Below is a small trained network, with its code and all its weights. Each question gives an input and a target symbol and asks what happens when units are switched off, that is, made to give their printed mean instead of their output.

import numpy as np


def w(rows, s, z=0):
    codes = np.array(rows[::2]) - 128.0
    scale = np.full(codes.shape[1], s)
    scale[-1] = z or s
    return codes * scale


def norm(h):
    return h / np.sqrt((h * h).mean(-1, keepdims=True) + 1e-5)


def f(y):
    return y / 2 * (1 + np.tanh(0.7978845608 * (y + 0.044715 * y**3)))


def softmax(a):
    e = np.exp(a - a.max(-1, keepdims=True))
    return e / e.sum(-1, keepdims=True)


def log_softmax(a):
    a = a - a.max(-1, keepdims=True)
    return a - np.log(np.exp(a).sum(-1, keepdims=True))


def net(x, mask):
    ids = ['ΘΞαβγδεηλμτψω'.index(c) for c in x.split()]
    T = len(ids)
    res = E[ids] + P[:T]
    q, k, v = (norm(res) @ M[0].T for M in (Q, K, V))
    z = softmax(np.where(np.tri(T) > 0, q @ k.T / 3**0.5, -1e9)) @ v
    res = res + np.where(mask[0], z, O[0][:, -1]) @ O[0][:, :-1]
    y = f(norm(res) @ A[0][:, :-1].T + A[0][:, -1])
    res = res + np.where(mask[1:25], y, B[0][:, -1]) @ B[0][:, :-1]
    return log_softmax(norm(res)[-1] @ U[:, :-1].T + U[:, -1])


Q, K, V, O, A, B = {}, {}, {}, {}, {}, {}
E = w([
[139,130,143,69],'Θ',
[24,73,114,153],'Ξ',
[97,199,105,153],'α',
[124,121,72,104],'β',
[122,96,104,119],'γ',
[38,63,124,118],'δ',
[167,196,215,42],'ε',
[108,88,113,111],'η',
[151,40,205,188],'λ',
[165,119,179,116],'μ',
[134,229,81,3],'τ',
[130,132,66,99],'ψ',
[117,120,151,53],'ω',
],0.024)
P = w([
[254,126,30,101],'0',
[198,76,66,77],'1',
[168,91,86,59],'2',
[143,88,104,53],'3',
[127,89,117,55],'4',
[108,85,128,52],'5',
[93,90,141,50],'6',
[83,91,148,55],'7',
[68,93,158,51],'8',
],0.0076)
Q[0] = w([
[152,79,135,92],'H1',
[67,20,207,115],'H1',
[210,199,141,3],'H1',
],0.012)
K[0] = w([
[83,60,127,92],'H1',
[180,146,129,114],'H1',
[255,191,157,104],'H1',
],0.0097)
V[0] = w([
[175,155,145,174],'H1',
[73,121,115,186],'H1',
[90,253,124,248],'H1',
],0.0066)
O[0] = w([
[137,36,149,131,67],'H1',
[24,254,130,203,70],'H1',
[90,56,176,113,4],'H1',
],0.0093,0.003)
A[0] = w([
[132,194,180,118,106],'N1',
[117,83,124,214,109],'N2',
[134,141,96,124,98],'N3',
[178,71,111,82,232],'N4',
[178,99,108,130,94],'N5',
[64,140,162,139,35],'N6',
[208,199,65,253,34],'N7',
[158,196,68,135,183],'N8',
[102,109,47,149,148],'N9',
[118,143,179,155,22],'N10',
[82,128,136,153,11],'N11',
[88,35,201,204,41],'N12',
[126,158,179,139,77],'N13',
[121,125,59,161,42],'N14',
[117,134,180,142,189],'N15',
[128,110,190,238,134],'N16',
[96,21,156,120,126],'N17',
[69,117,250,171,2],'N18',
[116,1,74,151,6],'N19',
[122,116,120,82,114],'N20',
[78,89,176,133,58],'N21',
[117,129,102,56,110],'N22',
[159,63,130,250,166],'N23',
[114,170,63,157,53],'N24',
],0.016,0.0035)
B[0] = w([
[190,115,134,104,149],'N1',
[184,201,120,173,136],'N2',
[134,138,97,133,150],'N3',
[58,76,136,136,254],'N4',
[96,106,180,144,165],'N5',
[86,144,154,152,177],'N6',
[177,97,91,54,145],'N7',
[121,107,81,150,224],'N8',
[182,93,84,151,220],'N9',
[133,122,155,110,122],'N10',
[114,133,145,122,149],'N11',
[184,117,77,194,158],'N12',
[177,106,165,97,126],'N13',
[142,109,110,107,158],'N14',
[129,114,169,138,140],'N15',
[172,237,151,157,145],'N16',
[168,79,108,155,166],'N17',
[227,126,118,73,154],'N18',
[252,146,148,86,163],'N19',
[109,118,100,136,167],'N20',
[115,197,137,110,143],'N21',
[123,158,100,182,217],'N22',
[85,195,199,212,152],'N23',
[180,49,126,146,197],'N24',
],0.011,0.0081)
U = w([
[237,59,67,96,111],'Θ',
[93,105,77,247,65],'Ξ',
[33,144,138,157,156],'α',
[112,192,175,73,255],'β',
[139,126,138,110,98],'γ',
[122,124,139,99,98],'δ',
[200,142,164,29,194],'ε',
[139,129,145,112,117],'η',
[189,151,186,168,232],'λ',
[143,23,214,111,136],'μ',
[151,200,87,31,149],'τ',
[127,120,140,102,101],'ψ',
[133,130,132,91,115],'ω',
],0.015,0.008)

Each question gives the input, a string of symbols that net reads in full, and the target symbol t.
The units are the heads (3 rows each of Q, K, V and O) and the neurons (one row each of A and B). Each row of codes is followed by its name. A weight is (code - 128) times the scale printed after its matrix; where a second scale follows, it is the last column's (O, A, B and U).
mask holds one flag per unit, heads first, then neurons. A switched-off unit (its flag False) gives its mean, the last column of its rows in O or B, instead of its output. The means were averaged over made-up inputs and are rounded, as every weight is.
A unit's drop is (log p(t) with every unit on - log p(t) with that unit switched off) / (log p(t) with every unit on - log p(t) with every unit switched off).
The circuit of an input: a set's keep is (log p(t) with only the set's units on - log p(t) with every unit switched off) / (log p(t) with every unit on - log p(t) with every unit switched off). Starting from the 12 units with the biggest drops (on a tie, the unit counted first), units are removed one at a time, each time the one whose removal leaves the highest keep (on an exact tie, the one counted first), for as long as the keep stays at least 0.8.
units of the circuit, in order: the units of the circuit, biggest drop first
top k neurons: the k neurons with the biggest drops, biggest first
drop when u is switched off: that unit's drop, to one decimal
input μ η δ α ψ δ β α β, target Ξ: units of the circuit, in order => [N22]
input α λ λ α η ω ω, target α: units of the circuit, in order => [N22 N19 N9]
input α μ α α, target α: units of the circuit, in order => [H1 N6 N12 N17]
input μ α Θ, target μ: units of the circuit, in order => [N4 N9]
input δ Ξ μ ψ γ μ δ γ, target Ξ: top 2 neurons => [N22 N19]
input α η τ ψ ψ λ ψ τ δ, target Θ: top 2 neurons => [N19 N17]
input μ μ δ δ ω δ λ δ Θ, target μ: top 2 neurons => [N4 N8]
input η α δ, target Θ: top 3 neurons => [N19 N4 N9]
input λ μ ψ α α δ α μ ψ, target Ξ: top 2 neurons => [N22 N4]
input λ ψ α α δ α, target α: top 2 neurons => [N6 N12]
input γ δ Θ λ η μ ψ η, target Ξ: top 2 neurons => [N22 N4]
input μ ψ α ψ α α λ α, target β: top 2 neurons => [N4 N18]
input μ α ε ω, target μ: top 2 neurons => [N4 N8]
input Ξ ψ μ δ α, target Θ: units of the circuit, in order => [N7]
input α λ δ μ Θ, target α: drop when N4 is switched off => 0.3
input ψ δ α δ ψ, target Ξ: drop when N22 is switched off => 0.3
input η λ γ μ δ μ Θ γ, target Ξ: drop when N18 is switched off => 0.2
